[128 = 0]

[116 151 143 114 107 130  90 124 109 122 162  96 107 100 135 116 112  51
  94 116 127 130 121 183  99 187 107 160] : z407 z646
[106 143 135 103 138 125  73 157 105 118 161 109 146  99 141 143 123  97
 101 122 141 134 152 148  68 174 118 127] : z509 z646
[133 126 138 140 139 132  93 127  86 155 131 127 132 135 124 117  94 103
 123 135 131 159 166 126  95 140 124 152] : z509 z810
[ 84 107 113 106 147 113 126 158 122 127 141  90 119 125 143 148 140  76
 143 126 117  86 116 134 152 143 119 142] : z552 z646
[ 97 155 131 115 150 110 114 122 103 152 134 137 132 135 135 112 139  96
  91 160 121 157 125 181 103 160 101 137] : z509 z810
[ 88 113 109 108 133 120 128 119 116 139 147  87 138 121 140 117 150  84
 151 137 112  99 107 143 129 166 101 157] : z552 z646
[111 152 136 126 109  93 131 111 115 143 115 176 134 150 150 116 133 112
 115 156 114 151  97 158 125 150 111 135] : z509 z541
[118 116 148  91 125 129 107  81  93 123 138  86  93 128 138  85 128  91
 140 115 107 103 108 147 111  97 128 136] : z552 z810
[ 28 126 127  93 134 108  55 113  60 128 137 137 146 144 149  95 129  33
 108 136 131 154 127 167 121 187  73 113] : z509 z541
[127 165 126 143 153 125  94 136 105 143 122 126 125 122 133 129 111  66
  72 136 132 144 138 150 102 205 117 156] : z509 z890
[ 93 144 161  98 136 126  73 122 119 126 148  67 117 108 152 146 129  82
 130 108 131 108 125 175 121 203 109 134] : z407 z646
[101  76 116  89 201 135 132 100  89  84 147  24 131  63 169 102 128 101
  86 113 144 120 102 149  78 119 129 192] : z552 z810
[147 149 150  92  88 122  95 157 112 106 154 100 119   7 149 133 127 106
 110 124 130 149 124 170 119 175 117 144] : z509 Z889
[108 136 137 132  80 111  74 119 107 154 121 142 131 133 142  94 122  85
  94 145 116 148 131 145 131 156 110 123] : z509 z810
[ 94 157 158 121 154 131 132 128 137 123 137 129 138 116 148 126 138 115
  94 142 127 122 122 158 112 173 124 145] : z509 z890
[113 161 144  89 111  98 134 129  98 117 101 173 120 142 130 126 138  99
  78 153 160 154  79 175 106 140 113 119] : z509 z810
[ 80 145 109 127 172 120 114 133  83 143 130 100 136 113 126 106 126  78
 119 147 119 170  87 162 103 138 110 111] : z407 z541
[ 93 164 194 112 128 129  76 128  94 116 130 115 133 144 145 108 109  99
 103 136 139 163 120 159  88 139 104 126] : z509 z541
[ 81 172 144  97 139  90 119 112 110 128 155 118 164 109 162 113 145  84
 106 132 135 124 104 200 111 177 103 147] : z509 z890
[108 171 118 167 141 111 103 122 102 139  70 134 140 130 130 110 124 126
 104 170 126 161 114 173 102 142 109 144] : z509 z541
[123 203 151 135 141 121  89 131  99 166 136 120 156 111 154 119 120  40
 126 134 110 145  89 186 118 191 109 124] : z509 z890
[ 89 115 143 126  98 130  63 111 100 145 140  72 118 120 123 129  94  94
  89 106 133 126 190 129 183 169 129 143] : z509 z646
[128 104 136 116 144 134   4 119 104 178 153  96 129 124 143 126 114  87
 150 118 105 114  89 144 100 144 112 146] : z552 z646
[ 98 174 131 117 178 105  92 130 114 146 114 112 140 108 142 117 105 110
 117 138 113 149 161 153  98 135 118 147] : z509 z810
[103 116  82  87 164 107 102 119  91 103 129 118 123 159 119 117 105 132
 135 144 149 149  88 126  90 111 103 113] : z552 z541
[ 98 176 109  86 112  89 136 103  90 127 135 132 152 140 122  99 129  89
 148 137 127 140  94 169  86 118 101 156] : z552 z541
[109 108 141 111 162 115 159  97 108 130 140 120 141 122 134 118 147 127
  55 143 113 146 118 166 131 153 145 167] : z552 z541
[ 90 134 116  97 151 135 112 133 128 164 158  90 137 121 169 118 143  82
 136 135 141  93 112 172 135 184  99 150] : z552 z646
[114 119 128 122 109 102 121  94 117 132 116 103 141 107 127 120 145 119
 111 137 113 133 134 142 133 144 137 151] : z552 z541
[105 191 143 110 167 115  87 146 112 128 138 157 134 112 147 114 161  85
 106 143 120 157  89 195 103 165 119 140] : z509 z810
[110 183 133 114 134 110 112 130 118 151 139 120 143 118 170 131 147  78
 132 155 129 133  93 167 130 185 106 151] : z509 z541
[115 155 118 118 128 126 120 119 128 138 137 155 139 139 149 127 121  96
 135 127 122 108 114 143 110 169 116 148] : z552 z890
[ 84 147 132 118 126 105 106 147 120 141 136 151 136 109 135 122 132  93
 146 169 156 148 128 156 124 185 104 135] : z509 z890
[ 67 104 150 108 113 137 140 119 100 129 146  93 160 122 132  95 137 106
 149 102 112 144 127 143 155 113 129 139] : z552 Z889
[100 168 111 126 126 110 101 172  86 161 120 147 135 158 144  92 202  87
  89 157 134 171 108 167 119 155  72 118] : z509 z810
[ 87 189 133  90 134  93  94 154 109 138 154 117 139 111 150 115 168  89
 150 149 125 146 111 186 116 174  84 108] : z509 z646
[107 173 149 102 123 116  94 139 112 115 144 103 118  99 158 104 142  82
 115 102 125 141 113 187 139 185 110 123] : z509 z646
[132 136 135 105 150 142  77 130 107 122 159  88 121 107 167 151 112  89
 125 109 115 118 135 169 116 164 116 138] : z407 z646
[108 135 137 112 170 120 148  92 133 148 130 100 124 112 139 142 128  91
 138 121 106  93  93 138 138 163 104 161] : z552 z890
[115 145 143 140 113 125  70 126  70 139  98 135 123 136 117 102 134  89
  78 135 133 179 140 153 118 154 148 129] : z509 z541
[ 90 156 133 111 144 111  83 125  86 138 135 132 161 126 146 113 140  71
  90 138 117 154 127 182 111 182 102 116] : z509 z810
[110 102 151 112 111  83 163 123  88 107 131 105 138  94 134 114 136  91
 145 134 155 152 114 140 139 163 114 151] : z552 z810
[128 129 146 103 126 136 118 116 108 123 158  90 121  89 139 152 133  75
 153 134 119  98 105 157 109 144 120 167] : z407 z646
[ 74 136 121 148 129 113 102 124  71 135 124 107 152 132 127 101 157 103
 113 135 117 158 109 181 124 131 109 123] : z552 z541
[125 139 125 125 137 120 143 106  92 165 125 158 135 130 137 105 139  95
 143 141 124 154 116 166 100 146 139 133] : z552 z541
[113 123 127 148 117 120  99 120  96 148 156 119 122 118 135 117 118  76
 128 127 112 109 122 150  30 164  98 157] : z407 z646
